Below is a small trained network, with its code and all its weights. Each question gives an input and a class and asks what happens when units are switched off, that is, made to give their printed mean instead of their output.

import numpy as np


def w(rows, s, z=0):
    codes = np.array(rows[::2]) - 128.0
    scale = np.full(codes.shape[1], s)
    scale[-1] = z or s
    return codes * scale


def f(y):
    return np.maximum(y, 0)


def log_softmax(a):
    a = a - a.max(-1, keepdims=True)
    return a - np.log(np.exp(a).sum(-1, keepdims=True))


def net(x, mask):
    res = np.array(x, float).reshape(1, 3) / 4 @ E
    y = f(res @ A[0][:, :-1].T + A[0][:, -1])
    res = res + np.where(mask, y, B[0][:, -1]) @ B[0][:, :-1]
    return log_softmax(res[-1] @ U[:, :-1].T + U[:, -1])


A, B = {}, {}
E = w([
[87,114,121,78,86,60,207],'x0',
[135,115,92,116,122,232,214],'x1',
[6,206,157,129,83,157,116],'x2',
],0.014)
A[0] = w([
[134,140,130,128,154,135,74,186],'N1',
[223,89,120,139,146,164,143,202],'N2',
[7,183,138,128,101,124,110,124],'N3',
[152,127,121,141,141,254,118,124],'N4',
[175,100,117,135,137,124,135,193],'N5',
[122,124,124,124,120,135,180,82],'N6',
[112,131,135,116,116,25,143,188],'N7',
[114,116,126,105,127,146,225,2],'N8',
[140,131,142,137,138,139,58,231],'N9',
[131,130,134,150,134,118,82,222],'N10',
],0.024,0.0055)
B[0] = w([
[162,163,77,119,110,154,114,164],'N1',
[149,100,144,3,134,107,124,212],'N2',
[61,226,166,122,159,137,133,252],'N3',
[89,109,236,186,181,106,158,206],'N4',
[134,102,123,70,105,118,118,175],'N5',
[145,145,79,127,99,141,126,160],'N6',
[87,31,133,117,160,75,125,204],'N7',
[177,185,65,125,75,160,89,186],'N8',
[164,174,79,124,66,157,124,176],'N9',
[146,150,70,116,91,152,120,166],'N10',
],0.028,0.034)
U = w([
[193,95,96,116,61,160,94,205],'0',
[92,112,178,96,156,116,122,215],'1',
[124,179,107,180,88,195,109,4],'2',
[106,119,190,210,157,160,154,42],'3',
[141,7,128,149,128,92,115,97],'4',
],0.014,0.002)

Each question gives the input, the list of numbers given to net, and the class t.
The units are the neurons (one row each of A and B). Each row of codes is followed by its name. A weight is (code - 128) times the scale printed after its matrix; where a second scale follows, it is the last column's (A, B and U).
mask holds one flag per neuron, in row order. A switched-off neuron (its flag False) gives its mean, the last column of its row in B, instead of its output. The means were averaged over made-up inputs and are rounded, as every weight is.
A unit's drop is (log p(t) with every unit on - log p(t) with that unit switched off) / (log p(t) with every unit on - log p(t) with every unit switched off).
The circuit of an input: a set's keep is (log p(t) with only the set's units on - log p(t) with every unit switched off) / (log p(t) with every unit on - log p(t) with every unit switched off). Starting from all 10 units, units are removed one at a time, each time the one whose removal leaves the highest keep (on an exact tie, the one counted first), for as long as the keep stays at least 0.8.
circuit, biggest first: the units of the circuit, biggest drop first
k most important neurons: the k neurons with the biggest drops, biggest first
drop when u is switched off: that unit's drop, to one decimal
input [5,0,-6], class 4: 3 most important neurons -> N3; N7; N9
input [-6,-1,-1], class 0: circuit, biggest first -> N3
input [8,-1,0], class 4: circuit, biggest first -> N7; N3
input [8,3,1], class 2: 2 most important neurons -> N2; N8
input [-5,7,1], class 3: 2 most important neurons -> N4; N7
input [-5,-8,1], class 2: 2 most important neurons -> N2; N5
input [-3,-7,-1], class 0: drop when N8 is switched off -> 0.0
input [2,-8,-3], class 4: drop when N7 is switched off -> 0.8
input [-6,5,8], class 3: drop when N4 is switched off -> 0.1
input [-2,-7,-7], class 0: drop when N6 is switched off -> 0.0
input [1,-1,-8], class 4: 2 most important neurons -> N3; N8
input [0,-2,-2], class 0: 2 most important neurons -> N3; N4
input [2,5,-7], class 0: 2 most important neurons -> N3; N8
input [6,-6,-1], class 4: circuit, biggest first -> N7
